Below are the code and all the weights of a small trained network. Each question names an input and a class and asks about switching units off, where a switched-off unit gives its printed mean instead of its output.

import numpy as np


def w(rows, s, z=0):
    codes = np.array(rows[::2]) - 128.0
    scale = np.full(codes.shape[1], s)
    scale[-1] = z or s
    return codes * scale


def f(y):
    return y / 2 * (1 + np.tanh(0.7978845608 * (y + 0.044715 * y**3)))


def log_softmax(a):
    a = a - a.max(-1, keepdims=True)
    return a - np.log(np.exp(a).sum(-1, keepdims=True))


def net(x, mask):
    res = np.array(x, float).reshape(1, 4) / 4 @ E
    y = f(res @ A[0][:, :-1].T + A[0][:, -1])
    res = res + np.where(mask, y, B[0][:, -1]) @ B[0][:, :-1]
    return log_softmax(res[-1] @ U[:, :-1].T + U[:, -1])


A, B = {}, {}
E = w([
[2,132,103,150,29],'x0',
[110,245,65,197,204],'x1',
[130,130,131,124,125],'x2',
[202,146,183,247,34],'x3',
],0.005)
A[0] = w([
[94,232,104,190,183,167],'N1',
[216,129,144,112,186,30],'N2',
[139,57,147,97,95,199],'N3',
[139,41,148,98,94,154],'N4',
[4,147,137,140,66,1],'N5',
[218,129,138,110,182,58],'N6',
[110,197,105,163,168,161],'N7',
[71,117,101,50,197,9],'N8',
[84,117,107,74,172,29],'N9',
[184,141,137,190,72,73],'N10',
[113,206,109,162,165,137],'N11',
[143,46,146,88,88,134],'N12',
[199,125,143,114,175,37],'N13',
[47,136,118,149,82,29],'N14',
[189,139,147,217,67,93],'N15',
],0.012,0.00083)
B[0] = w([
[221,81,167,77,69,255],'N1',
[107,121,31,179,119,208],'N2',
[190,108,164,108,93,196],'N3',
[209,112,161,98,91,206],'N4',
[122,125,7,210,128,226],'N5',
[98,126,48,188,96,209],'N6',
[189,107,159,88,92,203],'N7',
[43,180,208,109,192,237],'N8',
[77,158,186,128,167,193],'N9',
[61,160,174,103,189,200],'N10',
[194,95,166,105,95,204],'N11',
[214,113,144,83,99,208],'N12',
[109,127,71,176,105,186],'N13',
[120,129,59,180,127,186],'N14',
[34,162,186,87,203,230],'N15',
],0.019,0.0053)
U = w([
[255,53,190,49,75,152],'0',
[41,181,210,86,214,213],'1',
[123,103,5,228,110,2],'2',
],0.0072,0.00064)

Each question gives the input, the list of numbers given to net, and the class t.
The units are the neurons (one row each of A and B). Each row of codes is followed by its name. A weight is (code - 128) times the scale printed after its matrix; where a second scale follows, it is the last column's (A, B and U).
mask holds one flag per neuron, in row order. A switched-off neuron (its flag False) gives its mean, the last column of its row in B, instead of its output. The means were averaged over made-up inputs and are rounded, as every weight is.
A unit's drop is (log p(t) with every unit on - log p(t) with that unit switched off) / (log p(t) with every unit on - log p(t) with every unit switched off).
The circuit of an input: a set's keep is (log p(t) with only the set's units on - log p(t) with every unit switched off) / (log p(t) with every unit on - log p(t) with every unit switched off). Starting from the 12 units with the biggest drops (on a tie, the unit counted first), units are removed one at a time, each time the one whose removal leaves the highest keep (on an exact tie, the one counted first), for as long as the keep stays at least 0.8.
circuit, biggest first: the units of the circuit, biggest drop first
k most important neurons: the k neurons with the biggest drops, biggest first
drop of u: that unit's drop, to one decimal
input [7,7,-8,-2], class 0: 3 most important neurons : [N1; N7; N11]
input [-5,-3,1,-8], class 1: circuit, biggest first : [N8]
input [3,-3,-3,-4], class 1: 2 most important neurons : [N1; N8]
input [-6,5,-2,-3], class 2: 3 most important neurons : [N2; N6; N13]
input [-8,6,-1,-4], class 2: 2 most important neurons : [N2; N6]
input [5,-5,2,-7], class 1: 3 most important neurons : [N8; N1; N9]
input [-5,1,-8,6], class 1: 3 most important neurons : [N15; N10; N5]
input [6,5,7,6], class 1: 2 most important neurons : [N15; N10]
input [-5,-3,-3,6], class 1: 2 most important neurons : [N15; N10]
input [8,-7,2,6], class 2: 2 most important neurons : [N5; N14]
input [7,-4,6,-1], class 2: drop of N5 : 0.4
input [8,-4,0,-3], class 2: drop of N5 : 0.2
input [-3,7,5,-5], class 0: drop of N1 : 0.5
input [4,7,-8,4], class 0: most important neuron : [N1]
input [-5,4,0,4], class 2: drop of N8 : 0.7
